Look-ups in named tables: a row name and a column name give one cell, copied from the table.

kodas
columns: tobi, tum, zove, dedi, lemenuz, vut
vife: [6.94, 3.34, 3.37, 7.35, 3.93, 9.66]
raride: [6.38, 3.80, 6.07, 3.51, 3.68, 2.48]
fimolu: [5.64, 4.17, 6.21, 2.50, 3.83, 5.70]
rof: [5.61, 4.77, 5.43, 3.25, 3.83, 3.24]
kefimo: [6.94, 3.52, 2.30, 7.35, 3.89, 8.22]
fime: [6.94, 3.52, 4.00, 7.35, 3.83, 6.19]
liduso: [6.94, 3.80, 4.00, 7.35, 3.83, 6.03]
fedev: [4.45, 5.20, 7.96, 6.80, 3.83, 5.18]
vidu: [6.94, 3.80, 4.00, 7.35, 3.83, 3.35]

zove of raride = 6.07
lemenuz of fime = 3.83
lemenuz of rof = 3.83
tum of fimolu = 4.17
tobi of liduso = 6.94
vut of fime = 6.19
lemenuz of raride = 3.68
Which row has the largest lemenuz? vife

tufi:
	dasuk	tes	nari
kodited	0.6	0.2	0.4
pulolo	0.6	0.5	0.4
gusav	0.4	0.6	0.5
led	0.7	0.4	0.3
zuzev	0.2	0.9	0.3
nov	0.4	0.6	0.4
maka	0.6	0.5	0.4
fugag	0.5	0.0	0.7
beno	0.4	0.6	0.5
dusotu	0.5	0.5	0.5

zuzev, nari => 0.3
nov, dasuk => 0.4
beno, dasuk => 0.4
maka, dasuk => 0.6
fugag, tes => 0.0
maka, nari => 0.4
beno, tes => 0.6
dusotu, nari => 0.5
kodited, dasuk => 0.6
Which row has the largest tes? zuzev

gegol:
,fil,fufe,moleroz,marap,kepor,babo
lerog,39,46,97,31,46,79
pibebu,68,52,76,25,59,50
sudi,39,58,56,25,18,73

What is the marap of lerog in gegol?
31
What is the fil of pibebu in gegol?
68
What is the fufe of pibebu in gegol?
52
What is the marap of sudi in gegol?
25
What is the kepor of pibebu in gegol?
59
What is the babo of sudi in gegol?
73
What is the moleroz of sudi in gegol?
56
What is the babo of pibebu in gegol?
50
What is the babo of lerog in gegol?
79
What is the fufe of lerog in gegol?
46
What is the fufe of sudi in gegol?
58
What is the moleroz of lerog in gegol?
97
Row with the largest fil: pibebu

ses =
columns: vek, vutoba, kan, rus, papir, levuv, zug, tubeda
lagon: [7, -26, 36, -10, 12, 7, 4, -20]
mefo: [-32, -24, -33, 20, -11, 2, -19, -28]
topuz: [5, 23, 38, -19, 9, -11, 75, -54]
vedatel: [-60, 22, -37, -38, 29, -63, 32, 20]
vofo: [-21, 45, -11, -79, 58, -86, 23, 70]
fen: [44, -15, 40, 13, 12, 0, 18, -20]
ledudoz: [-7, -24, 18, -14, -19, -7, 12, -9]
lep: [-14, 5, -15, -5, -35, 19, -18, -20]
tem: [-12, 13, -8, -33, 20, -37, 5, 25]

What is the kan of vedatel in ses? -37
What is the levuv of mefo in ses? 2
What is the rus of lagon in ses? -10
What is the zug of vedatel in ses? 32
What is the zug of lagon in ses? 4
What is the zug of lep in ses? -18
What is the rus of fen in ses? 13
What is the levuv of lep in ses? 19
What is the vutoba of topuz in ses? 23
What is the rus of lep in ses? -5
What is the tubeda of vedatel in ses? 20
What is the levuv of vedatel in ses? -63
What is the vek of mefo in ses? -32
What is the kan of vofo in ses? -11
What is the papir of topuz in ses? 9
What is the tubeda of mefo in ses? -28
What is the rus of topuz in ses? -19

